In the rows, 128 means zero.
Each row has a class, written as a number after it.
[121 132 133 145 147  84 169 160 129 138 159  98 125 131 112 113 156 113
 141 105 177 106  93 127 118 150 138 124 158 157  90 113 112 119 171 134
 149  96 144  94 128 136 110 113 105 135 147 141 129  97] : 3
[101 126 144 150 119 116 154  97 121 111 157 155 130 159 143 117 113 165
  69 150  98 140 148 104  90 124 153 122 128  66  93 158 128 123 145 134
 110 152 157 113 123 148 100 113 127 139 104 118 125 127] : 4
[145 104 132 120 148 123 135 169 112 145 116 112 135 138 123 153 102 115
 137 133 112 160 114 113 107 124 126 109 129 111 137  72 153 100 127 100
 113 110 130 148 134 125 125 101 130 152 131 132 131 154] : 2
[144 148 142  79 129 135 146 161 112 113 114 121 133 117 129 103 111 125
 139 114 122 131 115 123 120 109 123 138 130  94 151 107 150 100  96  91
 117 176 109 135 115 118 109 124 140 154 128 118 126 101] : 1
[124 141 127  92 193 107 187 120 106 126 178  79 134 129 137 120 110 117
 144 143 108 126 153 112 101 118 132 139 127 116 107 122 119 100 131 122
 152 137 159 140 145 143 111 132 105 166 126 162 132 137] : 5
[129 125 166 123 117 108 128 137 126 136 164 112 146 124 121 114  81  65
 125  95 146 179 163 123  77 146 123 151 149  92 138 170 144 112 128 133
 136 157 158 129 139 124 126 137 133 127 132 103 143 158] : 5
[103  98 148 114 137  97 145 171 139 127  85 114 116 123 160 103 126  99
 146 137 107 138 126 116 134 145 131  61 122  73 128  70 140 109 167 148
 139 103 115 105 134 112 124  95  80 150 106 131 140  99] : 3
[138 116 167 106 110 125 124 176 145 157 130  94 134 142 122 109 128 143
 156 131 110 160 131 116 116 108 132  89 111 141 104 100 153 115 140 137
 126 139 102 147 119 165 158 115 107 151 115  85 133 101] : 2
[118 128 150 132 160 103 160 135  88 139 124 122 116 148 135 129 140 109
 158 109 128 170 138 145 115 132 120 100 140 168 155  63 121 103 142  99
 128 106 123 143  90 126 130 135 108  86 117 154 118 109] : 6
[135 136 141  96 113 107 146 148  92 106 124 118 143 138 117 158  92 147
 118 119  84 151 141 151 112 129 147 120 127 126 170 107 157 137 124 120
 102 149 120 118 115  99  98 132 118 124 114 161 145 139] : 1
[105 122 119 136 134  94 154 167 111 133 111 107 140 142 134 109 161 136
 119 138 146 120 146  89  92 145 156 112 129 135 138 177 134 138 156 169
 121 109 124 128 136 169 103 118 126 161 124 144 116 126] : 2
[110 145 146 122 145  90 138 163 121 151 141 116 135 124  99 125 124 145
 140 105 158 169 140 104  88 152 162 138 134 115 165 161 121 134 126 159
 116 125 149  63 144 144 101 149 152 149 142 138 130 126] : 4
[121 116 155  94 105 109 139 162 117 143 117 109 124 131 121 123 125 121
 160 132 129 163 119 137 107 136 156  82 124 122 110  87 152 113 137 126
 116 108 139 101  98 126 117 117  81 100 109 136 161 108] : 7
[127 108 158 118 128 125 129 130 131 114 126 103 129 135 114 129 136 110
 126 133  99 132 128 106 131 123 159 119 132 152 100 141 163  94 154 123
 107 122 142 150 115 165  94 114 111 136 125 162 152 116] : 2
[124 117 124 110 117 102 161 184  81 135  98  87 124 127 137 108 113 136
 126 131 150 177  90 103 122 138 120  91 131 126  95 116 159 119 132 138
 106 137 139 101 124 141 110  85 107 153 139 124 155 125] : 7
[104 123 146 139 106  90 117 149 157 148 131  97 128 117 140 103 132 131
 109 141 156 127 141  95 126 129 127 150 148  99 135 153 150 155 141 158
 131 140 111 159 119 162 154 157 106 154 128 141 173 140] : 3
[160  96 122 161 142 102 168 117 186 152 193 106 130 137 135 131 121 125
 135 131 165 145 131 133 129 128 148 158 149 131  89 128 131 119 136 122
 168 123 159 115 135 167 120 132  94 161 125 153 168 136] : 7
[140 149  95 144 122  84 151 116 131 142 142 125 146 148 155 137 134  95
 131 138 105 104 161 121  86 124 154 144 131  82 143 144 104 110 137 147
 173  76 126 132 136 162 124 178 118 148 122 154 133 159] : 6
[ 99 134 120 129 119 104 158 135 142 127 186 108 125 154 147 116 113 134
 118 132 135 105 152 119  95 117 145 156 126 142 101 123 132 116 135 139
 119 148 123 105  95 138 153 145 107  99 142 169 162 119] : 5
[134 125  74 139 103  96 129 161 121 126 114 143 136 140 130 144 132 176
  97 130 141 143 145 109  86 157 144 137 120 118 131 177 125 140 121 142
 121 114  86 108  94 137 125 135 131 166 105 156 125  97] : 1
[ 99 149 124 120 158  92 134 142 103 120 108 124 124 146 130 151 118 123
  93 151  96 124 181 114  97 141 144 139 125 106 108 110 153 104  96 117
 109 154 145  95 118 162  99 136 116 195 125 135 172  87] : 0
[139 113 169 121 160 129 144 159 152  98 139 110 142 127 129 162 105 131
 140 144 123 122 142 125 114 109 143  92 130 152 107  52 149 119 145 130
 131 130 163 110 124 170 132 121 107 107 114 138 129 138] : 3
[107 139 129 106 153 102 170 163 115 137 112  89 126 133 110 151 116 149
 158 142 119 176 136 113 120 140 162 137 123 109 113 122 152 125 129 129
 106 119 156 104 115 151 124 127 116 124 136 165 143 131] : 7
[160 113 137 131  92  74 176 180 163 185 128  88 103 124 143  96 145 107
 120 107 178 153 111 116 108 155 156 125 161 113 146 150 138 114 139 139
 149 110 139 141 121 173 151 133 101 161 115 119 120 116] : 0
[126 107 124 111 146  93 140 214 123 142 115 107 133 117 121 124 104  95
 150 134 135 159 115 146 107 119 143 113 133 136 109  56 133 110 131 132
 130 136 132 136 125 166 132 105 137 118 131 126 157 132] : 7
[110 125 134 156 148 128 136 138 170 148  77 100 131 131 133  96 150 114
 140 134 165 119 144 100 109 133 164 146 174  56 126  80 131 113 123 140
 116 122 151 162 110 180 143 144 105 102 134 139 151 134] : 3
[131 121 151 138 106 104 152 166 104 157 142 114 122 131 116 115 129  93
 106 157 148 148 121 127 129 123 158 127 124 124  94  95 142 155 117 146
 127 148 131 100 115 114 126 138  89 150 117 133 173 111] : 7
[119 124 168 113 123 132 132 149 120 132 120 101 132 130 135  96 124 110
 137 137 139 141 128 119 115 113 129 101 142 118  93  66 114  95 137 121
 127 136 130 120  85 150 126 135  93 144 122 141 166 127] : 6
[126 162 123 151 116  99 144 157  80 123 122 113 114 168 118 122 126 125
 110 137 106 142 127 121 111 138 148 151 157  99  55 160 135  96 113 127
 111 160 167  92 168 157 112 115 106 134 140 120 113 150] : 3
[127 113 143 188 123  99 142 161 122 131 156 108 144 136 158  98 149 138
 108 139 137 144  98 155  88 120 122 142 107  71  73 165 149 161 177 131
 169  76 145 140 138 154 140 119 119 144 111 154  77 144] : 6
[108 146 137 135 146 105 168 175 102 128 148 121 139 151 123 136 149 126
 137 103 154 134 151 133 120 123 160 153 124 109 108 175 109 143 143 102
 125 128 113 134 129 161 106 144 135 150 122 108 116 133] : 1
[138 157 143 131 106 129 132 181 121 119 162 141 150 138 123 127 114 144
  97 111 152 151 111 145  75 127 123 123 105 111 102 106 115 140 105 112
  91 143 165 116 118 134 158 125  95 112  73  94 130 145] : 1
[ 96 127 130 130 126 120 135 120 144 153 159 135 119 132 129 116 142 160
 120 171 117 164 149 126 103 145 163 134 140 139  98 123 134 116 164 154
 143 141 134  77 109 150 131 123 112 124 114 117 151  87] : 1
[127 129 125 148 111 101 138 106 130 142 168 139 102 145 141 130 131 147
 140 147 126 130 145 123  98 132 151 127  97  83  79 133 123 116 143 136
 132 111 136  96 131 129 133 135  96  93 117 145 167 119] : 4
[113 146 116  91 115  76 155 144 128 124 144 126 147 126 123 134 135 114
  98 123 106 137 125 118 102 143 137 128 132 104 102 177 115 116 131 115
 129 137 121  77 135 142 154 138 149 185 102 116 114  96] : 5
[137 140 148  83 109 101 152 134  98 127 126 104 133 105 114 124 123 156
 135 106 121 133 134 124 122 124 131 118 127 126 145 147 143 134 148 111
 117 116  95 156  80 118 110 134  96 136 109 150 159 106] : 1
[128 139 118 150 111 110 119  89 103 142 135 113 138 156 122 127 145 150
 121 100 123 129 155 113  81 129 164  99 126  55  78 175 130 124 137 154
 128  99 128  98 140 155 105 137 127 149 121 111 141 121] : 0
[130  96 146 122 126 124 126 193 125 125 108  88 123 141 131 131 101 106
 154 137 148 158 125 124 103 153 138 122 146 135  70  97 119 123 125 124
 100 120 139  90  98 104 109 105  99 127 140 143 127 124] : 5
[139 125 124 130 134  98 125 140 129 128 136 112 130 103 152 142 100 105
 127 122 134 143 138 110 128 120 125 117 152 151 101 101 140 109 133 149
 126 125 128 119 117 154 114 135  63 141 129 151 187 128] : 3
[116 130 155 121 113 124 151 153  99 134 126 124 132 161 129 108 143 139
 128 156 114 129 146 132  96 135 130 150 119 144 111 183 123 138 163 158
 132 137 120 136 120 155 131 103 100 115 126 119 133 128] : 2
[ 93 134 135 146 139  71 151 168 151 132 149 129 113 142  99 109 135 160
 155 145 130 137 175 135  96 140 159 155 103 104 110 117 143 151 134 141
 117 154 126 115 114 124  76 104 121 129 127 133 191  87] : 7
[ 95 132 110 145 131 117 147 124 111 125 116  95 146 124 124 159 154 147
 149 141 148 156 150 149 118 118 150 161 147 105  88 139 168 145 144  93
 141 131 143 150 128 174 129 134 122 123 136 139 163 169] : 7
[114 134 161 145 133 113 158 120 163 129 143 124 147 133 133  99 150 123
 127 152 127  99 114 120 106 122 155 164 141  84 121 146 132 119 176 149
 135 113 160  99 144 147  96 113 120 154 128 129 144 147] : 2
[125 116 120 137  91 105 113 105 116 146 141 133 113 107 154 139 132 147
 124 131 132 123 160 130  97 127 165  94 137  94  90 156 120 131 145 135
  95 123 119  92 131 137 126 135 130 125 103 147 143 133] : 2
[ 74 129 114 147 171 107 139 126  94  87 138 143 139 138 151 130 148 155
 120 147 147 168 133 110 101 103 117 119 149 115  88 100 135 107 157 121
 142 169 114 105 116 161 149 118 116 132 105 171 154 140] : 3
[126 137 170 137 104 140 189 116 125 141 116  99 137 155 143 128 166 136
 130 167 162 130 115 121  96 143 144 127 128 136 153  74 148 116 180 134
 118 110 158  96 104 124 150 131  93 143 112 139 150 157] : 2
[101 168 105 126 141 122 166 154 133 135 150 110 115 117 141 135 162 152
 181 155 148 149 119 129  86 129 166 172 129 105 106 115 145 126 145 106
 143 130 144 109 129 139  95 132 146 132 138 104 121 100] : 1
[137 135 181 104 149 126 147 111 113 147 145  89 120 134 135 140 112  78
 163 129 117 134 157 126 113 117 141 104 126 104 133  59 136 126 133 128
 137 125 137 130 118 106 130 156 114 134 127 111 147 120] : 0
[157 116 165 132 134 116 164 146 130 118 165 115 129 117 139 128 139 153
 116 142 133 117 134 129  91 110 154 121 103 135  89 119 164 150 165 111
 122 112 139 133 102 163  97 112 126 121 108 121 130  80] : 1
[138 137 145 107 128 117 141 160 126 131 136  91 139 118 116 121 102 124
 165 139 148 152 104 112 100 132 115 129 106 120 111 104 130 120 138 155
 144 114 129 109 107 101 128 127  99 145 125 130 151 125] : 5
[105 139 127 114 138 126 129 123 138 154 123 102 139  91 147 133 124 138
 138 124  93 142 120 161 153 118 148 119 134 122 103 146 169 104 151 122
 113 114 141 180 146 168 124 127 105 146 123 130  87 139] : 2
[ 89 139 118 153 117 103 158 154 117 123 139 121 144 117 127 123 145 139
  82 140 161  95 130 142 119 118 138 123 132 144 144  77 148 129 138 123
 156 139 131  95 109 145 150 153 113 161 124 178 155 134] : 6
[162 135 156 130  94  85 124 146 122 148 131  82 120 146 107 101 149 112
 156 131 144 126 135 141 119 138 163 131 104 144  77 146 150 116 135 160
 104 120 129 117 126 154 125 155 122 119 130 164 152 122] : 7
[140 112 138 119 114 120 124 161 133 129 116 104 135 162 146  97 122 102
 139 130  91 129 134 139 117 130 110 116 130 135 134 114 151  87 128 121
 164 111 120 137 126 142 152 124 102 132 137 148  96 131] : 6
[103 131 142 131 119 117 119 137 100 151 145 105 134 158 125 128 124 112
 131 114 124 156  92 138 115 138 111  93 131 128 127  93 151 117 121 109
 145  92 152 134 124 125 155 146 102  89 127 127 114 124] : 6
[116 148 160 125 133  90 132 125  89 130 173 105 142 157 138 129 122 100
 143 115 102 152 138 153  73 126 161 134 124  89  82 142 136 121 142 125
 122 108 167 106 149 140  74 151  92 122 128 141 151 131] : 4
[128 124 137 114 133 106 155 124 136 125 109 118 137 157 136 109 107 130
 114 162 119 105 157 118  83 144 118 162 153  96 121 145 107 106 122 138
 140 157 147 127 119 175 139 123 146 126 126 101 137 126] : 5
[113 106 141 132 145  96 119 174 128 150 136 114 132 158  99 155 105  96
 146 170 123 170 102 125 111 138 152  87 133 123 104   4 140  93 125 117
 150 116 150 140 130 116 100 130 105 137 122 113 155 137] : 4
[127 107 133  75 123 119 145 134 132 118 147 100 147  89 113 139 101 115
 143 106 116 131 145 125  97 131 136  77 127  99 154 102 166 123 137 109
 156 137 121 151 116  96 106 114  99 163 114 167 157  99] : 2
[170 107 129 123 132  98 141 173  95 132  96 127 141 143 135 122  88 102
 108 128 129 174  98 131 115 155  81 112 104 148 130 120 146  91 131 140
 118 112 102 165 107 110 130  96 114 156 114 129 101 129] : 5
[126 127 155 106 127  96 164 111 158 141 135  84 117 123 145 131 135 170
 157 107 127 142 149 124 100 128 155 131 166 111 162 139 157 123 155 114
 127 103 145 120  96 153 132 139 106 119 122 169 124 128] : 0
[162 132 108 153 106 120 152 144 137 143 103 102 135 108  91 150 132 159
 140 119 122 155 132 150 112 152 136 127 125 174 143 124 154 103 159 143
 155 115 129 147 125 147 155 111 141 167 114 126  89 119] : 2
[143 107 139 129 159 105 142 158 107  99 122  98 132 151 127 134  94  98
 152 139 111 130 127  94  93 115 113 128 126 120  99  78 105 113 122 132
 149 117 125 108 101 124 104 120 119 159 119 128 167  95] : 5
[152 129 124 122 148 130 148 130 117 150 122 125 140 150 161  84 127 130
 115 120 110 157 139 148 113 116 130 137 131  92 121 128 134 119  97 137
 115 159  99 136 120 151 143 136 110 120 141 180 103 106] : 6
[140 124 160  98 128 135 160 106 139 127 158 104 130 143 146 124 115 119
 162 133 133 138 149 117 103 131 144 106 129 139 124 120 129 120 146 146
 113 149 131 156 105 122 108 131  99 106 121 150 133 120] : 2
[102 139 176 113 115  91 104 156 126 124 117 116 133 132 143  87 140  86
 127 153 157 118 161 131  94 157 126 140 124 130 117 119 126 122 130 150
  97 148 144  95 118 122 135 153  84 127 121 164 173 143] : 4
[112  97  98 144 137 138 138 133 146 119 188 131 127 138 138  96 106 157
 127 135 163 145 136 111  64 138 115 143 120 103 113 143 135  95 141 135
 175 137 130 130 111 109  93  92 113 166 127 150 145 119] : 5
[ 91 122 114 154 137 108 150 121 107 144 140 145 135 126 115 108 148 169
  88 152  88 150 155 149  82 127 154 146 135  93 134 131 177 140 157 123
 129 115 157 128 137 130 109  79 117 119 118 139 138 141] : 7
[108 144 133 145 160 110 163 142 127 136 151 141 139 173 146 121 101 131
 102 147 115 150 126 139 100 138 122 167  89 111 117  86 120 123 129 171
 106 157 148  93 133 154 132 120 103 110 143 132 202 115] : 4
[111 124 127 108 137 114 139 137 123 102 142  97 130 107 125 151 119 112
 137 156 135 139 126  85 111 131 133 130 137 120 115 107 141 141 132 111
 158 129 141 136  98 123 106 145 108 161 109 139 175  96] : 1
[112 116 129 139 130  82 129 128 167 128 146 133 123 145 132 152 104 158
 138 143 104 105 123 147 121 128 165 135 146  74 101 109 138 120 120 100
 147 112 144 103 111 153 104 150 119 105 105 134 136  74] : 1
[142 114 149 160 124  87 144 144 162 124 159 126 118 133 126 112 122 126
 106 131 136 121 133 128 121 133 152 111 117 112  83 148 150 137 142 158
 138 133 143 144 124 140 128 117 112 119 103 143  89 110] : 0
[108 108 131 129 175 122 134 135 126 122 130  89 117 113 152 123 115 122
 155 127 100 151 149 125 146 114 132 118 126 135  84  85 143 120 137 118
 118 128 125 154 120 130 100 116  91 147 143 163 146 106] : 4
[138 121 161 113 140 103 165 162 134 150 117 112 126 122 128 127 139 122
 158 138 146 155 106 127 104 137 139 120 120 123 142  76 154 118 150 115
 117 115 124 126 104 123  95 110 104 155 118 133 157  87] : 2
[113 122 132 178 123 106 127  98 135 146 124 124 111 122 123 152 141 126
  76 151 135 106 171 137 135 159 125 160 138 125  81 128 145 130 135 118
 134 127 160 100 125 175 182 143  93 133 119 137 194  99] : 3
[ 93 117 144  96 164 106 133 171 120 120 139 109 138 125 116  99 118 100
 156 102 135 164 132 120 111 112 126 113 159 161 149  69 104  98 120 127
 131 154 117 118 101 123 109 123  86 139 111 147 186 116] : 5
[130 141 138 125 148 106 130 140 153 158 167 131 134 108 150 134 157 118
 136 133 138 126 114 121 108 123 167 130 128 102  69 169 136 131 161 137
 126  76 133  98 148 178 105 140 129 144 132 110  95  97] : 3
[115 152 162 120 142  72 145 109 133 174 161 124 139 132 131 119 146 184
 107 147 148 127 180 114  83 137 151 137 151 110 139 117 144 121 132 102
  83 105 147  67 103 147  84 153  93 168 134 172 180 148] : 6
[144 156  85 113 134  98 145  84 117 111 126 124 129 139 142 144 133 167
 148 122 131 141 146 152  83 160 131 152 119 111  85 151 101  93 139 125
 100 142 118 122 103 164 113 138 142 117 111 163 176  96] : 1
[146 173 129 138 100  94 125 142 146 164 174 120 128 129 101 127 107 168
 136 146 135 136 131 113 106 132 141 144 101  89 106 125 142 122 126 140
 114 121 132 137 132 108 134 148 125 144 117  94 125 161] : 1
[122 129 116 107 139 138 148 149 112 151 161 108 113  97 123 145  99 113
 149 113 154 169 117 110 125 127 126 135 126 141 144 127 147 120 116 112
 131 124 147 150 120 121 124 128 131 135 140 127 137 136] : 7
[116 138 165 110 132  90 177 153 138 136 149 107 147 131 136 123 109 116
 147 122 157 143 100 112 139 133 128 134 131 127 103 138 139 141 155 141
 121 108 130  76  93 117 105 128  88 149 144 128 149 105] : 7
[106 128 164 164 132  59 112 157 121 135 128 139 127 151 124 135 104 119
 154 101 149 141 164 144  97 139 135 129 119 100 118 116 120 109 146 133
 116 114 120  73 115 142 154 155 141  87 128 138 145 125] : 4
[127 128 137  96 127 130 125 157 119 160 150 116 139 122 116 142 107 112
 170 137 151 163 133 134 113 135 126  92 139 121  73  97 115 110 118 110
 141 134 129 141 123 110 126 118  49 137 114 108 142 144] : 2
[ 96 121 127 170 141 104 158 144 117  95 157 140 141 136 124 143 125 146
 103 119 133 174 119 113 101 153 114 161 123 137 125 185 119 171 176 143
 152 101 148 121 102 127 105 102  99 134  93 124 149 108] : 1
